Here is a tiny trained network, its code and every weight. The questions are about switching its units off for an input and a class, where a switched-off unit gives its printed mean instead of its output.

import numpy as np


def w(rows, s, z=0):
    codes = np.array(rows[::2]) - 128.0
    scale = np.full(codes.shape[1], s)
    scale[-1] = z or s
    return codes * scale


def norm(h):
    return h / np.sqrt((h * h).mean(-1, keepdims=True) + 1e-5)


def f(y):
    return y / 2 * (1 + np.tanh(0.7978845608 * (y + 0.044715 * y**3)))


def log_softmax(a):
    a = a - a.max(-1, keepdims=True)
    return a - np.log(np.exp(a).sum(-1, keepdims=True))


def net(x, mask):
    res = np.array(x, float).reshape(1, 6) / 4 @ E
    u = 0
    for l in range(2):
        y = f(norm(res) @ A[l][:, :-1].T + A[l][:, -1])
        res = res + np.where(mask[u : u + 4], y, B[l][:, -1]) @ B[l][:, :-1]
        u += 4
    return log_softmax(norm(res)[-1] @ U[:, :-1].T + U[:, -1])


A, B = {}, {}
E = w([
[130,148,134,125,151,113,115,118,145,128],'x0',
[137,97,187,205,91,107,42,91,108,46],'x1',
[152,148,134,132,148,145,136,90,133,115],'x2',
[128,98,19,164,244,85,145,119,24,208],'x3',
[253,85,99,162,175,73,144,196,124,142],'x4',
[104,100,136,138,136,138,139,152,130,124],'x5',
],0.013)
A[0] = w([
[254,101,137,197,138,101,111,202,162,125,4],'0.n0',
[252,140,107,46,158,129,222,243,209,164,59],'0.n1',
[59,127,85,174,179,107,93,73,53,145,81],'0.n2',
[76,177,89,19,148,158,219,144,181,178,235],'0.n3',
],0.018,0.004)
B[0] = w([
[128,152,188,16,117,141,175,155,113,136,213],'0.n0',
[110,124,59,255,132,129,85,119,178,124,250],'0.n1',
[141,74,5,170,142,132,91,129,190,94,203],'0.n2',
[165,134,205,34,118,123,162,151,97,119,247],'0.n3',
],0.015,0.021)
A[1] = w([
[124,118,71,146,198,121,166,156,88,178,71],'1.n0',
[106,138,40,201,225,90,131,100,37,210,3],'1.n1',
[9,160,160,178,99,133,73,71,122,144,88],'1.n2',
[170,103,45,67,251,90,181,154,34,186,76],'1.n3',
],0.024,0.0035)
B[1] = w([
[121,170,234,70,174,124,127,159,98,108,197],'1.n0',
[56,232,185,56,80,149,178,197,208,202,209],'1.n1',
[162,84,77,122,166,111,144,104,70,145,171],'1.n2',
[193,20,108,171,94,126,101,7,34,58,252],'1.n3',
],0.015,0.019)
U = w([
[108,180,199,49,113,149,177,188,124,142,43],'0',
[147,59,80,104,133,138,129,75,56,93,110],'1',
[85,134,10,229,168,133,100,176,187,148,252],'2',
],0.012,0.0021)

Each question gives the input, the list of numbers given to net, and the class t.
The units are the neurons (one row each of A and B). Each row of codes is followed by its name. A weight is (code - 128) times the scale printed after its matrix; where a second scale follows, it is the last column's (A, B and U).
mask holds one flag per neuron, layer by layer. A switched-off neuron (its flag False) gives its mean, the last column of its row in B, instead of its output. The means were averaged over made-up inputs and are rounded, as every weight is.
A unit's drop is (log p(t) with every unit on - log p(t) with that unit switched off) / (log p(t) with every unit on - log p(t) with every unit switched off).
The circuit of an input: a set's keep is (log p(t) with only the set's units on - log p(t) with every unit switched off) / (log p(t) with every unit on - log p(t) with every unit switched off). Starting from all 8 units, units are removed one at a time, each time the one whose removal leaves the highest keep (on an exact tie, the one counted first), for as long as the keep stays at least 0.8.
circuit, biggest first: the units of the circuit, biggest drop first
unit that matters most: the unit with the biggest drop
k most important neurons: the k neurons with the biggest drops, biggest first
k most important neurons of layer l: the k neurons of layer l with the biggest drops, biggest first
drop when u is switched off: that unit's drop, to one decimal
input [5,5,-8,0,7,3], class 0: 3 most important neurons -> (0.n2; 0.n0; 1.n2)
input [1,-7,2,4,3,4], class 0: unit that matters most -> 0.n1
input [1,-1,-8,1,5,-8], class 0: 2 most important neurons of layer 0 -> (0.n1; 0.n0)
input [-2,2,-2,-6,-3,3], class 1: 2 most important neurons -> (0.n3; 0.n0)
input [8,1,0,-4,6,-7], class 0: 3 most important neurons -> (0.n0; 0.n2; 1.n3)
input [-8,-1,-3,-8,4,0], class 2: 2 most important neurons of layer 0 -> (0.n1; 0.n3)
input [-2,1,-8,-6,-7,2], class 1: 2 most important neurons -> (1.n1; 0.n0)
input [-2,1,5,-5,3,-8], class 0: 3 most important neurons -> (1.n3; 0.n2; 0.n0)
input [2,5,-8,-2,8,4], class 0: 2 most important neurons -> (0.n0; 1.n3)
input [7,8,-7,-3,3,7], class 0: 2 most important neurons -> (1.n3; 0.n1)
input [4,-3,-8,7,8,-4], class 0: 2 most important neurons -> (1.n1; 0.n1)
input [-2,-3,-1,3,3,-2], class 0: 2 most important neurons -> (0.n1; 1.n1)
input [-1,1,6,-8,-4,-7], class 1: 3 most important neurons -> (1.n1; 0.n3; 0.n0)
input [-1,8,-6,8,-1,4], class 2: 2 most important neurons -> (0.n2; 0.n3)
input [-5,8,-7,-1,2,-6], class 0: circuit, biggest first -> (1.n3)
input [8,6,8,-8,-6,-1], class 1: 3 most important neurons -> (0.n3; 1.n2; 0.n0)
input [1,-1,-6,-6,4,-3], class 2: 2 most important neurons -> (0.n1; 0.n3)
input [-2,-5,1,3,4,7], class 0: drop when 0.n1 is switched off -> 2.2
input [-8,5,-6,4,-4,7], class 2: drop when 0.n3 is switched off -> 0.1
input [3,-8,3,-5,3,-3], class 2: circuit, biggest first -> (0.n1)
input [4,2,2,6,-6,-7], class 2: drop when 0.n2 is switched off -> 1.0
